Below is a small trained network, with its code and all its weights. Each question gives an input and a class and asks what happens when units are switched off, that is, made to give their printed mean instead of their output.

import numpy as np


def w(rows, s, z=0):
    codes = np.array(rows[::2]) - 128.0
    scale = np.full(codes.shape[1], s)
    scale[-1] = z or s
    return codes * scale


def f(y):
    return np.maximum(y, 0)


def log_softmax(a):
    a = a - a.max(-1, keepdims=True)
    return a - np.log(np.exp(a).sum(-1, keepdims=True))


def net(x, mask):
    res = np.array(x, float).reshape(1, 4) / 4 @ E
    y = f(res @ A[0][:, :-1].T + A[0][:, -1])
    res = res + np.where(mask, y, B[0][:, -1]) @ B[0][:, :-1]
    return log_softmax(res[-1] @ U[:, :-1].T + U[:, -1])


A, B = {}, {}
E = w([
[174,66,209,206,2,38,201,33],'x0',
[23,17,47,73,123,117,129,11],'x1',
[53,205,42,245,114,235,234,113],'x2',
[140,135,105,128,136,125,128,112],'x3',
],0.0077)
A[0] = w([
[125,133,120,195,87,143,212,103,66],'n1',
[160,116,111,78,179,112,53,150,198],'n2',
[108,119,131,183,60,155,161,90,72],'n3',
[147,144,146,102,149,122,114,142,132],'n4',
[208,171,166,169,96,84,135,127,197],'n5',
[79,171,84,160,167,203,116,127,101],'n6',
[154,113,116,73,160,128,82,155,205],'n7',
[32,62,88,105,136,109,113,76,199],'n8',
[70,132,106,147,160,159,100,131,143],'n9',
[159,253,133,172,153,179,130,193,255],'n10',
[110,115,127,63,188,141,49,157,163],'n11',
[115,58,144,105,93,84,95,108,207],'n12',
[74,174,83,140,167,181,114,153,111],'n13',
[150,59,145,108,93,50,94,81,152],'n14',
[115,115,121,59,148,138,40,166,181],'n15',
],0.011,0.004)
B[0] = w([
[83,154,115,176,209,171,99,95,175],'n1',
[141,106,121,172,171,156,119,112,217],'n2',
[100,155,83,158,183,141,141,92,168],'n3',
[127,90,132,173,154,111,78,106,163],'n4',
[158,66,228,160,147,123,84,144,203],'n5',
[105,106,138,61,117,111,145,194,204],'n6',
[135,138,127,178,168,155,107,94,202],'n7',
[97,132,34,67,111,198,244,119,221],'n8',
[127,112,106,114,101,131,166,176,176],'n9',
[115,187,116,126,125,2,115,135,252],'n10',
[116,145,99,161,174,153,148,111,218],'n11',
[190,146,108,124,101,95,149,74,218],'n12',
[144,112,117,83,95,99,142,182,205],'n13',
[178,169,124,106,70,63,163,107,236],'n14',
[105,137,120,172,170,137,168,70,216],'n15',
],0.0098,0.015)
U = w([
[102,164,151,243,205,102,29,112,170],'0',
[165,189,105,55,58,2,158,131,241],'1',
[117,126,87,170,162,215,168,64,6],'2',
[73,91,117,3,86,176,149,204,18],'3',
[232,53,228,141,64,93,36,134,129],'4',
],0.0079,0.0016)

Each question gives the input, the list of numbers given to net, and the class t.
The units are the neurons (one row each of A and B). Each row of codes is followed by its name. A weight is (code - 128) times the scale printed after its matrix; where a second scale follows, it is the last column's (A, B and U).
mask holds one flag per neuron, in row order. A switched-off neuron (its flag False) gives its mean, the last column of its row in B, instead of its output. The means were averaged over made-up inputs and are rounded, as every weight is.
A unit's drop is (log p(t) with every unit on - log p(t) with that unit switched off) / (log p(t) with every unit on - log p(t) with every unit switched off).
The circuit of an input: a set's keep is (log p(t) with only the set's units on - log p(t) with every unit switched off) / (log p(t) with every unit on - log p(t) with every unit switched off). Starting from the 12 units with the biggest drops (on a tie, the unit counted first), units are removed one at a time, each time the one whose removal leaves the highest keep (on an exact tie, the one counted first), for as long as the keep stays at least 0.8.
circuit, biggest first: the units of the circuit, biggest drop first
unit that matters most: the unit with the biggest drop
k most important neurons: the k neurons with the biggest drops, biggest first
drop when u is switched off: that unit's drop, to one decimal
input [0,0,-2,3], class 0: circuit, biggest first -> (n8, n13)
input [4,-6,-1,5], class 4: circuit, biggest first -> (n5)
input [-4,1,4,-1], class 3: 3 most important neurons -> (n14, n12, n6)
input [-7,1,4,-4], class 3: 3 most important neurons -> (n14, n6, n12)
input [-2,3,0,-5], class 2: 4 most important neurons -> (n10, n6, n14, n13)
input [-7,0,3,2], class 1: 2 most important neurons -> (n10, n8)
input [-6,1,4,3], class 3: 3 most important neurons -> (n14, n6, n12)
input [0,-6,8,8], class 1: 3 most important neurons -> (n10, n6, n13)
input [-8,2,8,0], class 3: 2 most important neurons -> (n6, n14)
input [2,0,1,1], class 0: 2 most important neurons -> (n8, n14)
input [1,-6,3,7], class 0: 4 most important neurons -> (n14, n8, n5, n1)
input [-4,0,3,6], class 1: 2 most important neurons -> (n10, n8)
input [0,2,-2,-8], class 2: 2 most important neurons -> (n10, n13)
input [8,4,2,-2], class 2: unit that matters most -> n1
input [-3,-1,-2,-6], class 0: drop when n8 is switched off -> 0.4
input [0,-7,8,-2], class 1: drop when n2 is switched off -> 0.4
input [-8,-4,6,-5], class 1: drop when n10 is switched off -> 1.6
